Below are the code and all the weights of a small trained network. Each question names an input and a class and asks about switching units off, where a switched-off unit gives its printed mean instead of its output.

import numpy as np


def w(rows, s, z=0):
    codes = np.array(rows[::2]) - 128.0
    scale = np.full(codes.shape[1], s)
    scale[-1] = z or s
    return codes * scale


def f(y):
    return y / 2 * (1 + np.tanh(0.7978845608 * (y + 0.044715 * y**3)))


def log_softmax(a):
    a = a - a.max(-1, keepdims=True)
    return a - np.log(np.exp(a).sum(-1, keepdims=True))


def net(x, mask):
    res = np.array(x, float).reshape(1, 4) / 4 @ E
    y = f(res @ A[0][:, :-1].T + A[0][:, -1])
    res = res + np.where(mask, y, B[0][:, -1]) @ B[0][:, :-1]
    return log_softmax(res[-1] @ U[:, :-1].T + U[:, -1])


A, B = {}, {}
E = w([
[3,83,211,63,222,37,174],'x0',
[129,68,163,91,153,171,26],'x1',
[164,168,177,144,114,155,122],'x2',
[114,59,72,40,97,118,187],'x3',
],0.0062)
A[0] = w([
[70,86,76,50,141,91,251,251],'n1',
[99,80,171,92,162,104,52,181],'n2',
[107,84,124,118,129,127,197,170],'n3',
[90,106,125,84,71,85,116,215],'n4',
[151,254,178,214,112,145,158,245],'n5',
[104,159,97,126,101,137,121,88],'n6',
[69,54,171,87,167,137,34,197],'n7',
[151,137,148,87,103,119,63,133],'n8',
[68,26,167,88,163,143,66,242],'n9',
[167,147,67,135,94,165,83,225],'n10',
[80,92,97,86,119,103,220,239],'n11',
[196,145,51,158,87,177,57,233],'n12',
[126,103,154,93,193,132,95,200],'n13',
[114,209,192,179,126,121,161,196],'n14',
],0.0095,0.002)
B[0] = w([
[147,30,62,23,165,144,210,255],'n1',
[90,150,127,75,109,104,58,207],'n2',
[145,110,104,95,118,124,174,167],'n3',
[134,118,113,91,154,109,131,166],'n4',
[158,208,181,220,177,94,210,230],'n5',
[87,126,142,142,110,149,151,129],'n6',
[70,165,159,68,111,95,38,233],'n7',
[109,122,99,146,110,109,117,141],'n8',
[121,152,153,11,95,93,60,241],'n9',
[83,104,105,197,105,179,93,195],'n10',
[159,60,117,59,152,160,181,214],'n11',
[136,61,98,247,87,191,68,230],'n12',
[123,152,113,89,114,103,75,183],'n13',
[147,200,155,91,124,88,169,183],'n14',
],0.016,0.0077)
U = w([
[122,112,86,240,67,218,116,255],'0',
[67,193,162,92,103,53,52,70],'1',
[134,28,54,80,175,129,231,105],'2',
[142,255,189,187,175,79,215,51],'3',
],0.0062,0.00089)

Each question gives the input, the list of numbers given to net, and the class t.
The units are the neurons (one row each of A and B). Each row of codes is followed by its name. A weight is (code - 128) times the scale printed after its matrix; where a second scale follows, it is the last column's (A, B and U).
mask holds one flag per neuron, in row order. A switched-off neuron (its flag False) gives its mean, the last column of its row in B, instead of its output. The means were averaged over made-up inputs and are rounded, as every weight is.
A unit's drop is (log p(t) with every unit on - log p(t) with that unit switched off) / (log p(t) with every unit on - log p(t) with every unit switched off).
The circuit of an input: a set's keep is (log p(t) with only the set's units on - log p(t) with every unit switched off) / (log p(t) with every unit on - log p(t) with every unit switched off). Starting from the 12 units with the biggest drops (on a tie, the unit counted first), units are removed one at a time, each time the one whose removal leaves the highest keep (on an exact tie, the one counted first), for as long as the keep stays at least 0.8.
units of the circuit, in order: the units of the circuit, biggest drop first
top k neurons: the k neurons with the biggest drops, biggest first
drop when u is switched off: that unit's drop, to one decimal
input [-6,-6,-4,5], class 0: top 2 neurons => (n12; n10)
input [-1,2,0,-8], class 3: units of the circuit, in order => (n5)
input [-3,8,3,6], class 1: top 2 neurons => (n9; n7)
input [0,3,2,-7], class 3: top 2 neurons => (n5; n9)
input [-4,-2,3,-7], class 3: top 2 neurons => (n5; n14)
input [1,6,3,7], class 1: top 2 neurons => (n7; n9)
input [-7,-6,8,-8], class 3: top 2 neurons => (n5; n14)
input [-4,-1,2,-3], class 0: drop when n12 is switched off => 0.7
input [-2,6,0,7], class 1: units of the circuit, in order => (n9; n7)
input [8,6,6,7], class 1: drop when n9 is switched off => 1.3
input [3,2,7,-5], class 3: drop when n9 is switched off => 0.1
